Below is a small trained network, with its code and all its weights. Each question gives an input and a target symbol and asks what happens when units are switched off, that is, made to give their printed mean instead of their output.

import numpy as np


def w(rows, s, z=0):
    codes = np.array(rows[::2]) - 128.0
    scale = np.full(codes.shape[1], s)
    scale[-1] = z or s
    return codes * scale


def norm(h):
    return h / np.sqrt((h * h).mean(-1, keepdims=True) + 1e-5)


def f(y):
    return np.maximum(y, 0)


def softmax(a):
    e = np.exp(a - a.max(-1, keepdims=True))
    return e / e.sum(-1, keepdims=True)


def log_softmax(a):
    a = a - a.max(-1, keepdims=True)
    return a - np.log(np.exp(a).sum(-1, keepdims=True))


def net(x, mask):
    ids = ['αγδεηθμσω'.index(c) for c in x.split()]
    T = len(ids)
    res = E[ids] + P[:T]
    r = norm(res)
    for j in range(2):
        rows = slice(2 * j, 2 * j + 2)
        q, k, v = (r @ M[0][rows].T for M in (Q, K, V))
        z = softmax(np.where(np.tri(T) > 0, q @ k.T / 2**0.5, -1e9)) @ v
        o = O[0][rows]
        res = res + np.where(mask[j], z, o[:, -1]) @ o[:, :-1]
    y = f(norm(res) @ A[0][:, :-1].T + A[0][:, -1])
    res = res + np.where(mask[2:6], y, B[0][:, -1]) @ B[0][:, :-1]
    return log_softmax(norm(res)[-1] @ U[:, :-1].T + U[:, -1])


Q, K, V, O, A, B = {}, {}, {}, {}, {}, {}
E = w([
[155,132,157,35],'α',
[215,96,128,133],'γ',
[158,167,40,197],'δ',
[67,3,97,114],'ε',
[176,194,69,100],'η',
[45,89,75,154],'θ',
[164,81,199,117],'μ',
[117,244,135,133],'σ',
[16,26,93,170],'ω',
],0.0066)
P = w([
[25,35,6,93],'0',
[80,77,49,109],'1',
[121,84,81,111],'2',
[153,106,105,119],'3',
[165,131,135,118],'4',
[201,160,181,113],'5',
[178,164,164,135],'6',
],0.0024)
Q[0] = w([
[98,75,160,133],'H1',
[252,127,131,110],'H1',
[97,55,165,130],'H2',
[238,82,105,138],'H2',
],0.025)
K[0] = w([
[100,46,125,110],'H1',
[252,166,172,99],'H1',
[60,13,130,131],'H2',
[239,70,211,143],'H2',
],0.019)
V[0] = w([
[137,171,42,54],'H1',
[153,246,161,192],'H1',
[53,124,130,189],'H2',
[166,40,23,209],'H2',
],0.011)
O[0] = w([
[191,192,68,52,191],'H1',
[136,135,20,203,106],'H1',
[46,144,80,123,68],'H2',
[186,94,25,254,254],'H2',
],0.0077,0.0084)
A[0] = w([
[121,113,24,151,180],'N1',
[116,3,132,178,2],'N2',
[224,123,145,113,89],'N3',
[112,17,203,146,81],'N4',
],0.011,0.0025)
B[0] = w([
[78,181,243,165,255],'N1',
[148,46,111,2,194],'N2',
[124,32,176,154,206],'N3',
[135,236,49,202,196],'N4',
],0.0096,0.0083)
U = w([
[126,124,183,55,169],'α',
[170,12,148,138,118],'γ',
[106,159,62,199,158],'δ',
[130,109,42,76,136],'ε',
[224,186,103,76,4],'η',
[39,97,189,117,167],'θ',
[113,183,250,151,32],'μ',
[77,207,113,76,175],'σ',
[43,86,87,121,183],'ω',
],0.012,0.0045)

Each question gives the input, a string of symbols that net reads in full, and the target symbol t.
The units are the heads (2 rows each of Q, K, V and O) and the neurons (one row each of A and B). Each row of codes is followed by its name. A weight is (code - 128) times the scale printed after its matrix; where a second scale follows, it is the last column's (O, A, B and U).
mask holds one flag per unit, heads first, then neurons. A switched-off unit (its flag False) gives its mean, the last column of its rows in O or B, instead of its output. The means were averaged over made-up inputs and are rounded, as every weight is.
A unit's drop is (log p(t) with every unit on - log p(t) with that unit switched off) / (log p(t) with every unit on - log p(t) with every unit switched off).
The circuit of an input: a set's keep is (log p(t) with only the set's units on - log p(t) with every unit switched off) / (log p(t) with every unit on - log p(t) with every unit switched off). Starting from all 6 units, units are removed one at a time, each time the one whose removal leaves the highest keep (on an exact tie, the one counted first), for as long as the keep stays at least 0.8.
units of the circuit, in order: the units of the circuit, biggest drop first
k most important neurons: the k neurons with the biggest drops, biggest first
drop of u: that unit's drop, to one decimal
input γ δ γ γ μ, target μ: 2 most important neurons -> (N4 N2)
input δ α δ μ δ, target μ: units of the circuit, in order -> (H1 H2 N1 N4)
input δ γ θ δ δ α δ, target α: units of the circuit, in order -> (H2)
input δ δ δ γ ε, target ε: 3 most important neurons -> (N2 N4 N1)
input δ δ μ, target μ: 3 most important neurons -> (N4 N3 N2)
input α δ η ε η η δ, target η: units of the circuit, in order -> (H1 H2)
input δ δ δ σ γ ε, target ε: 2 most important neurons -> (N1 N2)
input μ δ δ η μ, target δ: units of the circuit, in order -> (N4 H1)
input δ μ θ, target θ: units of the circuit, in order -> (H2 H1 N1)
input δ α γ δ μ η θ, target θ: 3 most important neurons -> (N1 N4 N2)
input γ δ μ γ δ α α, target γ: 2 most important neurons -> (N1 N3)
input δ δ μ δ ω, target ω: 3 most important neurons -> (N2 N4 N3)
input ε γ ε γ δ α, target γ: drop of N1 -> 0.2
input δ μ δ σ η ω, target ω: most important neuron -> (N2)
input δ δ δ μ α, target α: drop of H2 -> 1.3
input μ δ η δ ω γ μ, target δ: drop of H1 -> 2.2
input ε δ δ α, target α: drop of H2 -> 0.9
